Here is a tiny trained network, its code and every weight. The questions are about switching its units off for an input and a class, where a switched-off unit gives its printed mean instead of its output.

import numpy as np


def w(rows, s, z=0):
    codes = np.array(rows[::2]) - 128.0
    scale = np.full(codes.shape[1], s)
    scale[-1] = z or s
    return codes * scale


def norm(h):
    return h / np.sqrt((h * h).mean(-1, keepdims=True) + 1e-5)


def f(y):
    return y / 2 * (1 + np.tanh(0.7978845608 * (y + 0.044715 * y**3)))


def log_softmax(a):
    a = a - a.max(-1, keepdims=True)
    return a - np.log(np.exp(a).sum(-1, keepdims=True))


def net(x, mask):
    res = np.array(x, float).reshape(1, 4) / 4 @ E
    u = 0
    for l in range(3):
        y = f(norm(res) @ A[l][:, :-1].T + A[l][:, -1])
        res = res + np.where(mask[u : u + 12], y, B[l][:, -1]) @ B[l][:, :-1]
        u += 12
    return log_softmax(norm(res)[-1] @ U[:, :-1].T + U[:, -1])


A, B = {}, {}
E = w([
[32,75,252],'x0',
[90,112,103],'x1',
[100,115,108],'x2',
[3,238,119],'x3',
],0.0048)
A[0] = w([
[47,83,255,250],'L0N0',
[105,187,144,126],'L0N1',
[72,196,135,128],'L0N2',
[66,90,22,155],'L0N3',
[138,155,175,159],'L0N4',
[151,176,175,47],'L0N5',
[103,111,165,123],'L0N6',
[160,71,110,92],'L0N7',
[84,170,158,45],'L0N8',
[180,147,133,141],'L0N9',
[214,159,146,92],'L0N10',
[88,178,155,50],'L0N11',
],0.01,0.0023)
B[0] = w([
[232,52,188,254],'L0N0',
[6,173,144,150],'L0N1',
[3,178,103,172],'L0N2',
[183,122,123,148],'L0N3',
[92,163,49,143],'L0N4',
[100,86,130,128],'L0N5',
[142,7,190,145],'L0N6',
[104,178,155,143],'L0N7',
[54,117,157,147],'L0N8',
[176,184,88,140],'L0N9',
[91,46,125,149],'L0N10',
[60,140,93,147],'L0N11',
],0.0059,0.0084)
A[1] = w([
[144,138,49,128],'L1N0',
[176,76,227,159],'L1N1',
[80,176,108,55],'L1N2',
[123,158,236,99],'L1N3',
[97,54,228,255],'L1N4',
[212,59,115,113],'L1N5',
[88,128,178,109],'L1N6',
[128,166,199,112],'L1N7',
[210,109,9,179],'L1N8',
[122,197,67,113],'L1N9',
[54,41,128,88],'L1N10',
[186,76,98,116],'L1N11',
],0.012,0.0033)
B[1] = w([
[97,175,138,151],'L1N0',
[131,229,174,236],'L1N1',
[192,104,44,146],'L1N2',
[32,127,23,163],'L1N3',
[61,159,201,254],'L1N4',
[186,69,155,223],'L1N5',
[56,112,160,152],'L1N6',
[87,96,99,139],'L1N7',
[61,144,83,214],'L1N8',
[195,180,175,156],'L1N9',
[132,166,123,160],'L1N10',
[142,3,94,185],'L1N11',
],0.0063,0.0091)
A[2] = w([
[160,64,188,151],'L2N0',
[129,197,112,59],'L2N1',
[111,120,134,109],'L2N2',
[156,252,164,140],'L2N3',
[120,144,145,137],'L2N4',
[203,112,103,221],'L2N5',
[191,155,62,56],'L2N6',
[131,145,123,121],'L2N7',
[185,98,71,42],'L2N8',
[180,161,49,3],'L2N9',
[107,117,97,140],'L2N10',
[45,160,62,106],'L2N11',
],0.016,0.0041)
B[2] = w([
[180,129,96,253],'L2N0',
[151,173,93,154],'L2N1',
[127,109,113,132],'L2N2',
[113,225,58,195],'L2N3',
[115,89,84,145],'L2N4',
[29,161,131,215],'L2N5',
[146,90,173,177],'L2N6',
[136,135,132,126],'L2N7',
[114,79,2,175],'L2N8',
[137,116,186,174],'L2N9',
[158,87,93,139],'L2N10',
[196,120,149,224],'L2N11',
],0.0094,0.007)
U = w([
[136,50,27,116],'0',
[120,232,66,158],'1',
[169,69,200,243],'2',
[3,172,194,3],'3',
],0.021,0.0019)

Each question gives the input, the list of numbers given to net, and the class t.
The units are the neurons (one row each of A and B). Each row of codes is followed by its name. A weight is (code - 128) times the scale printed after its matrix; where a second scale follows, it is the last column's (A, B and U).
mask holds one flag per neuron, layer by layer. A switched-off neuron (its flag False) gives its mean, the last column of its row in B, instead of its output. The means were averaged over made-up inputs and are rounded, as every weight is.
A unit's drop is (log p(t) with every unit on - log p(t) with that unit switched off) / (log p(t) with every unit on - log p(t) with every unit switched off).
most important unit: the unit with the biggest drop
top k neurons: the k neurons with the biggest drops, biggest first
top k neurons in layer l: the k neurons of layer l with the biggest drops, biggest first
drop of u: that unit's drop, to one decimal
input [-6,5,4,0], class 0: most important unit : L1N1
input [0,4,-6,-6], class 0: top 3 neurons : (L0N0 L1N11 L0N1)
input [8,-7,2,-1], class 2: top 2 neurons in layer 2 : (L2N5 L2N0)
input [0,0,-6,1], class 1: top 4 neurons in layer 1 : (L1N11 L1N5 L1N10 L1N3)
input [0,2,4,-1], class 0: top 4 neurons : (L0N3 L0N0 L1N4 L1N11)
input [0,-4,1,2], class 1: top 4 neurons : (L1N11 L0N0 L1N2 L1N4)
input [8,2,2,-1], class 2: top 2 neurons : (L0N0 L2N5)
input [0,3,2,8], class 1: top 2 neurons in layer 1 : (L1N4 L1N2)
input [-8,-4,-3,0], class 0: top 3 neurons : (L2N8 L1N1 L1N4)
input [0,1,-4,5], class 1: top 3 neurons in layer 0 : (L0N0 L0N10 L0N6)
input [0,-4,-4,4], class 1: top 2 neurons in layer 0 : (L0N0 L0N4)
input [-4,-3,-5,0], class 0: top 2 neurons in layer 0 : (L0N10 L0N2)
input [3,-1,-4,0], class 2: drop of L0N0 : 2.2
input [-1,-1,-2,-2], class 0: drop of L0N10 : 0.1
input [-1,7,-3,4], class 1: top neuron : (L1N11)
input [3,6,-6,0], class 2: drop of L0N0 : 1.4
